Below is a small trained network, with its code and all its weights. Each question gives an input and a class and asks what happens when units are switched off, that is, made to give their printed mean instead of their output.

import numpy as np


def w(rows, s, z=0):
    codes = np.array(rows[::2]) - 128.0
    scale = np.full(codes.shape[1], s)
    scale[-1] = z or s
    return codes * scale


def f(y):
    return y / 2 * (1 + np.tanh(0.7978845608 * (y + 0.044715 * y**3)))


def log_softmax(a):
    a = a - a.max(-1, keepdims=True)
    return a - np.log(np.exp(a).sum(-1, keepdims=True))


def net(x, mask):
    res = np.array(x, float).reshape(1, 6) / 4 @ E
    y = f(res @ A[0][:, :-1].T + A[0][:, -1])
    res = res + np.where(mask, y, B[0][:, -1]) @ B[0][:, :-1]
    return log_softmax(res[-1] @ U[:, :-1].T + U[:, -1])


A, B = {}, {}
E = w([
[49,69,121,169],'x0',
[96,230,231,24],'x1',
[168,43,199,137],'x2',
[41,138,124,51],'x3',
[112,83,158,2],'x4',
[156,55,29,36],'x5',
],0.009)
A[0] = w([
[62,145,156,95,100],'neuron 0',
[130,202,116,149,152],'neuron 1',
[153,147,125,221,93],'neuron 2',
[139,177,109,104,65],'neuron 3',
[168,157,142,174,213],'neuron 4',
[172,78,133,36,115],'neuron 5',
[240,116,129,80,141],'neuron 6',
[163,232,189,121,250],'neuron 7',
[51,130,136,117,164],'neuron 8',
[62,149,36,139,1],'neuron 9',
[114,67,110,119,65],'neuron 10',
[150,122,114,52,24],'neuron 11',
[170,204,53,154,8],'neuron 12',
[186,92,112,146,241],'neuron 13',
[146,186,248,102,101],'neuron 14',
[109,201,217,96,125],'neuron 15',
[104,86,101,149,238],'neuron 16',
[31,40,108,141,96],'neuron 17',
],0.014,0.0042)
B[0] = w([
[148,98,140,97,180],'neuron 0',
[91,101,136,140,180],'neuron 1',
[166,177,125,237,202],'neuron 2',
[129,91,106,135,152],'neuron 3',
[101,125,146,186,189],'neuron 4',
[94,192,149,210,208],'neuron 5',
[98,164,75,250,191],'neuron 6',
[48,66,110,124,247],'neuron 7',
[169,122,145,85,172],'neuron 8',
[182,147,57,108,169],'neuron 9',
[116,108,170,118,167],'neuron 10',
[177,139,100,161,172],'neuron 11',
[91,175,73,134,179],'neuron 12',
[121,143,204,142,195],'neuron 13',
[99,88,50,94,233],'neuron 14',
[128,34,67,36,231],'neuron 15',
[173,132,181,109,189],'neuron 16',
[154,116,164,96,208],'neuron 17',
],0.011,0.014)
U = w([
[186,234,190,248,164],'0',
[69,101,227,97,253],'1',
[72,138,71,180,63],'2',
[163,113,125,35,2],'3',
],0.012,0.0037)

Each question gives the input, the list of numbers given to net, and the class t.
The units are the neurons (one row each of A and B). Each row of codes is followed by its name. A weight is (code - 128) times the scale printed after its matrix; where a second scale follows, it is the last column's (A, B and U).
mask holds one flag per neuron, in row order. A switched-off neuron (its flag False) gives its mean, the last column of its row in B, instead of its output. The means were averaged over made-up inputs and are rounded, as every weight is.
A unit's drop is (log p(t) with every unit on - log p(t) with that unit switched off) / (log p(t) with every unit on - log p(t) with every unit switched off).
The circuit of an input: a set's keep is (log p(t) with only the set's units on - log p(t) with every unit switched off) / (log p(t) with every unit on - log p(t) with every unit switched off). Starting from the 12 units with the biggest drops (on a tie, the unit counted first), units are removed one at a time, each time the one whose removal leaves the highest keep (on an exact tie, the one counted first), for as long as the keep stays at least 0.8.
circuit, biggest first: the units of the circuit, biggest drop first
top k neurons: the k neurons with the biggest drops, biggest first
drop when u is switched off: that unit's drop, to one decimal
input [8,2,-1,-7,0,2], class 1: top 4 neurons : [neuron 6; neuron 5; neuron 11; neuron 2]
input [-6,6,3,0,1,-3], class 3: circuit, biggest first : [neuron 15]
input [8,1,-6,-4,2,-4], class 1: top 3 neurons : [neuron 6; neuron 5; neuron 11]
input [2,8,4,-4,-2,-5], class 2: top 2 neurons : [neuron 14; neuron 7]
input [4,-6,2,8,3,3], class 1: top 2 neurons : [neuron 15; neuron 10]
input [5,0,-1,-2,2,2], class 1: top 3 neurons : [neuron 15; neuron 2; neuron 14]
input [-8,8,3,-3,7,-7], class 2: top 2 neurons : [neuron 6; neuron 7]
input [-8,5,-8,-2,6,-3], class 2: top 2 neurons : [neuron 7; neuron 6]
input [-3,5,7,-8,-8,-4], class 2: top 2 neurons : [neuron 7; neuron 14]
input [4,-7,8,3,5,2], class 1: drop when neuron 2 is switched off : 0.1
input [-1,4,-1,-2,6,5], class 2: drop when neuron 2 is switched off : 0.6
input [-7,8,6,-5,4,-2], class 2: drop when neuron 6 is switched off : 0.2
input [8,-7,6,-8,5,3], class 0: drop when neuron 7 is switched off : 0.1
